In the rows, 128 means zero.
Here are made-up things, facts about them, and rows of numbers that follow some of those facts. Name the thing behind each unnamed row.

Facts:
Δ(klaguk, bosko); Δ(kator, flobu); Δ(kapunor, kator); Δ(kapunor, stemol); Δ(zatusto, gebon); Δ(zatusto, gakosun)
Δ(zatusto, rovara); Δ(kanis, stilir); Δ(grabru, flutro); Δ(grabru, drole); Δ(dridam, paskel); Δ(safoto, raski)
Δ(safoto, sagrustar); Δ(danos, grosodre); Δ(lasom, ploklon); Δ(trebi, flobu); Δ(pastek, drabus); Δ(fladra, nuzor)
Δ(fladra, ploklon); Δ(daker, klostus); Δ(bemin, danos); Δ(bemin, stotrobron); Δ(bemin, brigoves); Δ(rovara, gregro)
Δ(seno, trebi); Δ(gregro, vagruk); Δ(sipok, nuzor); Δ(mipler, robrin); Δ(ruluk, laku); Δ(ruluk, drepir)
Δ(klopok, zaple); Δ(klopok, nadoral); Δ(stemim, gretrok); Δ(natru, lavon); Δ(natru, gakisti); Δ(vuka, dridam)
Δ(tiflor, semu); Δ(plagur, dritil); Δ(plagur, laku); Δ(plagur, grupe); Δ(plagur, bregrofes); Δ(sukel, nadoral)
Δ(depal, kluma); Δ(rufin, plugrapon); Δ(stuklim, paskel); Δ(stuklim, klostus); Δ(duskik, diflen); Δ(faner, grezabal)
Δ(nuzor, pinik); Δ(vavik, mikin); Δ(vavik, testadi); Δ(ketra, plugrapon); Δ(ketra, plirik); Δ(ketra, pastek)
Δ(truko, nebo); Δ(kluma, gikluk); Δ(kluma, sabri); Δ(kluma, grudras); Δ(zakon, robrin); Δ(gastir, flobes)
Δ(gastir, dritil); Δ(mogunen, stilir); Δ(mogunen, flusal); Δ(bugidrar, zaple); Δ(ludir, kemo); Δ(ludir, dritil)
Δ(leskol, zaple); Δ(leskol, dubresto); Δ(stemol, gregro); Δ(stemol, drulik); Δ(sabrostem, zugos); Δ(sabrostem, mogunen)
Δ(miflo, grosodre); Δ(flobu, klaguk); Δ(flutro, vavik); Δ(flutro, nedru); Δ(flogra, gretrok); Δ(plobrek, rugem)
Δ(plobrek, testadi); Δ(nebo, roni); Δ(gikluk, stotaklir); Δ(gikluk, ploklon); Δ(kligrik, sagrustar); Δ(drabus, stotaklir)
Δ(klavusu, vebram); Δ(klavusu, suplo); Δ(klavusu, stilir); Δ(mozom, rovara); Δ(mozom, brigoves); Δ(dogres, dremu)
Δ(dogres, kapunor); Δ(semu, klibra); Δ(vebram, tuflem); Δ(brigoves, gregro); Δ(febranol, koza); Δ(bosko, grosodre)
Δ(gakisti, mozom); Δ(vibri, kanis); Δ(kekal, vagruk); Δ(dreke, grogi); Δ(drakla, bofle); Δ(drakla, dreflu)
Δ(drakla, truvom); Δ(drakla, klopok); Δ(drustik, vavu); Δ(drustik, pluso); Δ(bigastok, bremu); Δ(bigastok, bugidrar)
Δ(brosu, pinik); Δ(brosu, gakosun); Δ(digor, zaple); Δ(digor, zatusto); Δ(kliplali, klaguk); Δ(kliplali, gakisti)
Δ(kliplali, stabidun); Δ(raski, mikin); Δ(raski, kluma); Δ(raski, vedu); Δ(plirik, dubresto); Δ(plirik, gredrol)
Δ(zugos, roni); Δ(drole, flogra); Δ(drole, bugidrar); Δ(brogropas, dritil); Δ(grupe, fatrem); Δ(grupe, kliplali)
Δ(plavik, paskel); Δ(bruras, bofle); Δ(bruras, dritil); Δ(bruras, klogreze); Δ(renun, kator); Δ(renun, rugem)
Δ(votrur, flobu); Δ(votrur, tidi); Δ(stubron, stotaklir); Δ(stubron, fladra); Δ(zaple, trebi); Δ(zaple, dubresto)
Δ(nadoral, kapunor); Δ(kladom, roni); Δ(kladom, dubresto); Δ(kladom, testadi); Δ(doflan, dremu); Δ(doflan, bofle)
Δ(doflan, zugos); Δ(geflidros, flobu); Δ(geflidros, lasom); Δ(grudras, pinik); Δ(plugrapon, gutifis); Δ(flobes, tiflor)
Δ(fluster, gakosun); Δ(vinoron, bruras); Δ(vinoron, pitra); Δ(grupan, zakon); Δ(stilir, nebo); Δ(stipu, robrin)
Δ(stipu, plagur); Δ(trefe, gredrol); Δ(trefe, vedu); Δ(lavon, mikin); Δ(lavon, kliplali); Δ(pinik, gakosun)
Δ(gufo, pluso); Δ(romi, ruluk); Δ(tekle, zakon); Δ(triflus, bosko); Δ(triflus, gakosun); Δ(klibra, bosko)
Δ(klibra, kekal); Δ(klibra, nuzor); Δ(diflen, lavon); Δ(diflen, flene); Δ(diflen, triflus); Δ(boplezos, drakla)
Δ(boplezos, sabri); Δ(nedru, nebo); Δ(klafu, pestol); Δ(drepir, plugrapon); Δ(drepir, zaple); Δ(drepir, tiflor)
Δ(tidi, diflen); Δ(kebri, bigastok); Δ(kebri, sagrustar); Δ(flusal, pastek); Δ(tatrin, grezabal); Δ(tatrin, mipler)
Δ(bremu, stubron); Δ(bremu, pluso); Δ(bremu, vuplo); Δ(mikin, gutifis); Δ(plebrun, paskel); Δ(vavu, kligrik)
Δ(koza, lasom); Δ(ploklon, nuzor); Δ(flaskete, semu); Δ(flaskete, pastek); Δ(pestol, mikin); Δ(pestol, stotaklir)
Δ(pestol, flene); Δ(pestol, nuzor); Δ(sagrustar, pitra); Δ(stirika, gikluk); Δ(stirika, kator); Δ(brestota, paskel)
Δ(brestota, zakon); Δ(vedu, gikluk); Δ(vedu, flusal); Δ(raskol, flobes); Δ(neflur, tidi); Δ(neflur, fluster)
ρ(klaguk, 399); ρ(kator, 399); ρ(kapunor, 901); ρ(roni, 901); ρ(gakosun, 520); ρ(zatusto, 520)
ρ(kanis, 399); ρ(grabru, 520); ρ(dridam, 399); ρ(safoto, 399); ρ(grosodre, 399); ρ(danos, 901)
ρ(flene, 399); ρ(bregrofes, 520); ρ(lasom, 901); ρ(trebi, 399); ρ(pastek, 399); ρ(fladra, 22)
ρ(daker, 520); ρ(stotrobron, 520); ρ(bemin, 399); ρ(rovara, 901); ρ(seno, 901); ρ(gregro, 520)
ρ(sipok, 520); ρ(mipler, 399); ρ(ruluk, 399); ρ(klopok, 520); ρ(stemim, 520); ρ(natru, 22)
ρ(klostus, 399); ρ(vuka, 399); ρ(tiflor, 520); ρ(plagur, 22); ρ(sukel, 399); ρ(depal, 399)
ρ(rufin, 520); ρ(stuklim, 901); ρ(bofle, 520); ρ(duskik, 399); ρ(faner, 399); ρ(nuzor, 399)
ρ(vavik, 399); ρ(ketra, 520); ρ(gutifis, 520); ρ(dreflu, 399); ρ(truko, 399); ρ(kluma, 901)
ρ(zakon, 399); ρ(rugem, 399); ρ(gastir, 901); ρ(mogunen, 520); ρ(stabidun, 901); ρ(robrin, 399)
ρ(paskel, 520); ρ(bugidrar, 22); ρ(ludir, 399); ρ(stotaklir, 399); ρ(leskol, 22); ρ(stemol, 399)
ρ(sabrostem, 520); ρ(miflo, 520); ρ(flobu, 399); ρ(flutro, 520); ρ(flogra, 399); ρ(plobrek, 901)
ρ(nebo, 399); ρ(gikluk, 399); ρ(kligrik, 520); ρ(drabus, 901); ρ(klavusu, 399); ρ(kemo, 901)
ρ(mozom, 520); ρ(dogres, 399); ρ(semu, 399); ρ(dubresto, 520); ρ(dritil, 399); ρ(vebram, 399)
ρ(brigoves, 399); ρ(febranol, 399); ρ(bosko, 520); ρ(gakisti, 399); ρ(vibri, 520); ρ(kekal, 399)
ρ(dreke, 399); ρ(drakla, 399); ρ(drustik, 399); ρ(bigastok, 520); ρ(brosu, 22); ρ(gebon, 901)
ρ(sabri, 399); ρ(tuflem, 399); ρ(digor, 520); ρ(kliplali, 520); ρ(raski, 22); ρ(pitra, 22)
ρ(plirik, 399); ρ(zugos, 399); ρ(grogi, 901); ρ(sirazos, 520); ρ(drole, 520); ρ(grezabal, 399)
ρ(brogropas, 399); ρ(grupe, 399); ρ(plavik, 901); ρ(bruras, 399); ρ(suplo, 520); ρ(renun, 399)
ρ(votrur, 520); ρ(stubron, 520); ρ(zaple, 22); ρ(nadoral, 520); ρ(klogreze, 399); ρ(pluso, 520)
ρ(kladom, 399); ρ(doflan, 399); ρ(geflidros, 901); ρ(grudras, 901); ρ(plugrapon, 22); ρ(flobes, 520)
ρ(fluster, 399); ρ(drulik, 399); ρ(vinoron, 399); ρ(grupan, 520); ρ(stilir, 901); ρ(gredrol, 399)
ρ(stipu, 901); ρ(trefe, 399); ρ(lavon, 520); ρ(pinik, 901); ρ(gufo, 901); ρ(romi, 399)
ρ(tekle, 22); ρ(triflus, 901); ρ(klibra, 399); ρ(diflen, 22); ρ(boplezos, 399); ρ(nedru, 520)
ρ(klafu, 22); ρ(truvom, 520); ρ(drepir, 520); ρ(tidi, 901); ρ(kebri, 22); ρ(flusal, 399)
ρ(tatrin, 399); ρ(bremu, 399); ρ(gretrok, 399); ρ(mikin, 399); ρ(testadi, 399); ρ(laku, 399)
ρ(fatrem, 399); ρ(plebrun, 901); ρ(vavu, 399); ρ(koza, 399); ρ(ploklon, 399); ρ(flaskete, 520)
ρ(pestol, 399); ρ(sagrustar, 901); ρ(stirika, 399); ρ(vagruk, 520); ρ(dremu, 22); ρ(brestota, 399)
ρ(vuplo, 901); ρ(vedu, 22); ρ(raskol, 901); ρ(neflur, 520)

Some things and their rows:
robrin: [126 158 118 124 113 119 149  91  90 160 171 112 167 128  90 159 126 125
 171 145 142 159 165 149  90 128 105 148]
gredrol: [120 166 116 128 116 115 162  87  93 148 174 115 159 123  86 156 125 135
 170 153 144 149 154 148 100 133  98 133]
grudras: [ 71  82 140 132 127 168 160 208 170 120  99 160  86 120 170 155  90 101
 113  96 151 126 163 109 155 199 130 164]
klaguk: [130 119 116 146 161  92 104  60 130 145 100  44 124 101  96 159  92 135
 152 129 153 108  98 162 125 144 118 153]
sabrostem: [161 133 126 127 100 144 133 151 143  89  95 127 125 156 138  64 155 131
  89  95 107  89 108  97 142  83 150 113]
flusal: [151 142 126 147 143  99 129  99 104 157 114 114 159 100 126 150  96 139
 137 140 110 175 127 168 131 131 146 128]
stotaklir: [116 175  98 142 117 121 155 101 103 146 189 106 163 115  99 139 113 129
 179 162 134 159 171 156 107 135 103 122]
romi: [141 141 124 141 147 104 126  88  97 161 121 121 148  96 114 148  99 131
 137 143 131 153 122 164 133 141 137 136]
stuklim: [ 96  35 159  99 151 190 100 168 148 139 136 169 103 107 137 164 155  58
 117  94 123 123 176 102 141 154 144 163]
rovara: [ 70  70 126 121 142 121  98 162 113  52 160 189  96  90 190 169 103  69
  63 102 136 145 113  42 111 194 135 135]
koza: [130 142 116 150 145 116 114  84  99 154 126 113 146  82 122 138 104 127
 141 156 130 130 131 175 138 147 141 121]
stemim: [160 136 118 119  96 149 127 153 137  99 103 122 124 160 141  66 153 130
  93  94 111  90 106  92 145  83 142 117]
vuplo: [ 68  80 136  91 105 162 167 174 165  91 191 138 100 129 130 178 145 104
 144 107 125 140 180  81 110 166 100 131]
semu: [143 136 117 150 167  99 121  88 113 158 123 101 143 102 105 144  93 124
 143 139 130 159 112 150 143 138 128 136]
doflan: [140 143 127 144 145  99 131  89  99 150 119 124 151 100 111 151 107 132
 136 145 127 150 127 166 127 138 139 132]
leskol: [109 122 183 103 180 120  97 153 170 159 129 220  63 173 134 120 174 184
 133 186 149 126  65 133 148 125  88  90]
tekle: [120  98 163 128 164 121  50 170 168 162 113 181  94 183 170 128 164 148
 140 165 145 135 114 145  89  96 125 120]

Name these rows:
No name comes twice in this set of rows, the named rows included.
[126 113 162 117 155 109  76 184 182 160 121 171  90 191 177 135 147 184
 144 167 122 171  97 138 110  98 113 101] -> plugrapon
[138 146 128 138 150 108 127  83  93 160 124 130 145  94 113 147 104 134
 134 145 132 148 113 160 140 147 131 131] -> sukel
[108 174  80 207 170 126 144 132 124 175 106 124 133  99 127  89  57 105
 160 160 176 123 151 175 172 172 121 155] -> nuzor
[127 160  85 175 154 125 111 114 115 160 150 109 151  76 142 107  85 119
 162 175 109 153 158 181 164 144 143  98] -> gikluk
[116 165 112 131 115 108 153  85  86 138 179 117 161 120  93 153 121 126
 162 152 148 147 154 142  88 139 102 139] -> drulik
[121 163 124 158 125 111 162 121  93 177  61 131 146 129 130 151  58 145
 130 123 195 127 122 168 121 176 121 197] -> fluster
[141 153  91 134 112 108  80 133  81  38 140 161 127 140 172  56 137  89
  42 103 135  93  66  31 108 105 137 118] -> gregro
[107 167  65 212 190 130 115 114 137 158 154 110 131  69 122  72  76  89
 171 183 136 124 158 178 187 157 126 106] -> ploklon
[111 125 186  98 186 124  98 150 168 167 130 229  58 174 128 119 174 188
 128 187 148 130  51 124 163 127  82  88] -> bugidrar
[121 140  91 184 194  98 112  87 136 152 125  76 124  96  95 117  81  99
 157 148 146 131 116 149 156 146 114 144] -> klibra
[151 112 136 135 164 143  82  83  74 205 113 139 164 102  97 139 138  79
 141 134 140 140 156 166 123 119 146 175] -> brestota
[138 142 151 167 155  82 165  84 113 128 104 141 156  88  89 146 121 126
 125 150 124 140 137 182 116 135 155 127] -> zugos
[112 112 152 140 165 107  64 176 180 143 121 171  87 177 175 120 149 162
 143 175 141 136 108 144  97 103 117 103] -> klafu
[155 120 132 130 148 124  97  94  84 190 114 124 166 108 116 153 113 111
 139 129 125 162 145 164 123 123 146 159] -> zakon
[132 165  97 115  75 144 145 143 117  64 168 128 131 174 125  67 169 113
 108 105 136  85 123  53  95  83 103 119] -> vagruk

Now the same things, written a new way:
Named rows:
brosu: [106 173  91 112  77 194 176 100 151 159  87 120 115 112 153 157 114  79
  90 122 163 154 109 140 153 150 186 129 113 110 142 112 150 101  99 124
  88 155 120 155 157  89 181  93]
kliplali: [ 86 176  87 131  63 187 207 128 128 134 140 127 119 134 122 144 143 101
  85 135 148 119 130 124 164 153 160 106  94 143 107 127 167 131  98 152
 105 198 138 152 133 126 155  81]
nadoral: [ 97 182  80 133  74 188 206 132 130 125 138 112 105 121 116 149 132 107
  90 120 145 122 134 129 173 149 163 113  95 149 120 116 172 128  98 147
 109 211 150 153 133 128 174  78]
drole: [ 79 195  83 163  62 173 196 127 114 140 144 140 108  87 114 131 133  94
  79 135 142 124 114 123 163 162 153  99 111 143 121 108 177 133  98 159
 101 218 134 161 140 148 165 108]
bugidrar: [112 195  89 135  79 187 163 100 129 161 102 125  97  79 142 155 121  76
  82 125 157 150 106 141 162 152 169 118 134  97 151 103 164 105 107 134
  90 161 116 164 151 102 175  94]
grezabal: [114 166  86 107 120 163 142  81 138 103 139 103  89  70 110 162 145 188
  90 160 135  89 134 142 159 144 141  50  59  76  81 153 171 117 149 131
  95 129  59 192 126 119 170 141]
faner: [ 94 150  81  96 111 160 152  77 169 101 120 109 100  71 119 154 118 190
  96 157 142  99 121 135 142 155 166  55  33  97  77 157 160 109 134 124
  82 141  49 181 149 125 193 171]
dridam: [ 83 114  85 154 121 180 167 114 173 153 130 114 127  72 126 158 157 126
 115 133 142 129 103 177 188 101 118  93  68  94  99  87 157 123 108 150
 121 138 136 173 109 101 165 171]
flusal: [122 143  74 138 104 177 178  96 124 131 113 110 125  96 126 139 128 120
  99 133 155 109 110 132 165 122 136 112 106  94 135 112 149 128 122 119
 104 171 135 182 117 119 177 152]
gastir: [ 95 165  77 125  83 183 195 112 139 166 116 117 124  96 112 116 126 102
  95 135 168 115 128 140 125 167 150 174  63  98 107 132 162 125 113 129
 112 162 126 143 173 131 179  85]
bosko: [ 96 158  95 123  62 191 218 120 126 134 135 130 109 120 123 145 144 102
  83 122 141 127 139 135 174 146 169 117  98 159 115 131 163 123  94 146
 116 192 139 151 125 130 167  81]
dubresto: [107 194  79 140  77 187 197 134 114 122 152 111  96 111 109 151 143 105
  86 122 141 116 141 131 180 144 151 108 108 138 123 115 180 132 110 153
 110 207 152 159 123 129 165  70]
grudras: [115 164  84 129  97 186 188 109 122 173 124 102 121  97 105 120 136  90
  94 121 165 108 143 139 146 160 143 172  87  97 125 123 167 116 108 120
 113 144 137 150 150 127 187  66]
kator: [124 141  79 140 108 184 181  96 121 136 108 113 127 108 124 140 134 125
 100 133 157 112 107 131 165 127 141 117 104 100 128 113 143 122 119 119
 107 168 130 177 115 115 176 145]
brigoves: [128 136  81 135 111 190 181  96 118 138 106 111 128 125 124 144 140 129
 101 132 158 109 110 132 167 124 143 118 103  98 121 117 139 119 117 118
 110 161 131 174 112 109 170 133]
nedru: [ 89 164  84 129  53 173 213 123 131 124 148 125 103  82 124 141 131  90
  78 123 136 125 141 134 173 138 156 107 106 148 134 124 176 136 100 147
 108 205 143 164 134 141 174 105]
sabri: [134 152  80 147 113 184 171  96 104 137 118 113 115 103 119 143 147 127
  95 136 151 106 114 132 173 120 128 109 119  86 128 111 150 126 128 125
 113 163 130 182 105 116 163 132]

Rows to name:
No name comes twice in this set of rows, the named rows included.
[ 96 113  90 156 116 188 179 115 159 152 142 125 110  59 128 161 176 127
 112 134 129 139 112 199 198  81 103 105  79  84 100  89 157 133 129 163
 146 141 144 172 100 103 141 161] -> klostus
[106 185  71 153 101 183 191 117 126 169 109 113 102  66  99 110 116 102
  98 119 163 128 119 143 138 176 152 183  79 110 121 108 168 115 114 130
 120 187 135 143 172 145 200  90] -> gufo
[ 99 122  86 126 107 178 180  96 159 126 121 124 104  67 127 154 147 152
 103 141 136 129 115 171 169 114 136  98  62  97  95 122 152 123 132 142
 124 152 106 173 125 116 163 166] -> zakon
[ 84 179  65 113  40 160 197 137 133 102 182 103 119  87 127 151 130  73
  78 135 143  97 163 123 170 106 121  88 110 105 152 126 199 175 119 152
  93 205 169 181 138 128 152 100] -> suplo
[118 191  71 199 103 168 161 100  83 147 123 145  96  37 107 123 139 123
  86 152 141 122  81 135 162 139 115 102 138  81 136  91 162 136 142 151
 116 206 118 191 126 152 156 170] -> gretrok
[ 78 167  86 141  56 172 213 119 135 133 133 136 104  76 122 133 122  94
  81 122 138 136 123 131 166 158 170 109  98 164 128 116 168 123  89 148
 106 216 132 156 143 150 187 121] -> grabru
[126 193  92 118  81 192 161 104 121 154 115 113  98  96 144 166 136  78
  83 127 155 141 127 144 170 134 159 116 136  85 150 111 168 114 118 135
  96 146 126 168 140  88 159  69] -> dremu
[ 97 148  86 107  87 181 197 102 155 160 122 114 104  68 111 125 132 118
  94 129 153 124 146 162 139 161 154 161  47 106 100 142 166 115 117 130
 122 143 111 145 169 133 189  91] -> stipu
[ 86 170  82 127  63 171 197 125 135 127 153 107 119 101 120 145 127  83
  84 121 145 109 145 118 174 142 153  94 106 142 138 118 182 136  88 141
  90 191 148 167 129 130 182  97] -> mogunen
[118 160  76 176  99 171 182  90 102 141 109 142  94  32 118 125 130 126
  88 138 138 134  90 146 165 133 133 114 123 102 139  99 150 125 133 137
 122 203 118 183 125 151 177 180] -> flogra
[117 142  87 124 109 181 172  92 132 120 129 122  92  67 120 156 156 161
  95 147 133 116 125 166 171 116 132  91  78  86  95 134 157 125 148 141
 125 150 100 180 118 118 153 144] -> robrin
[103 118  58 104  69 162 199 101 156 100 123 104 126  57 146 139 103 107
  94 132 151 117 127 142 156  85 128 119  92  86 160 126 155 158 135 117
 104 194 150 189 143 127 183 191] -> klavusu

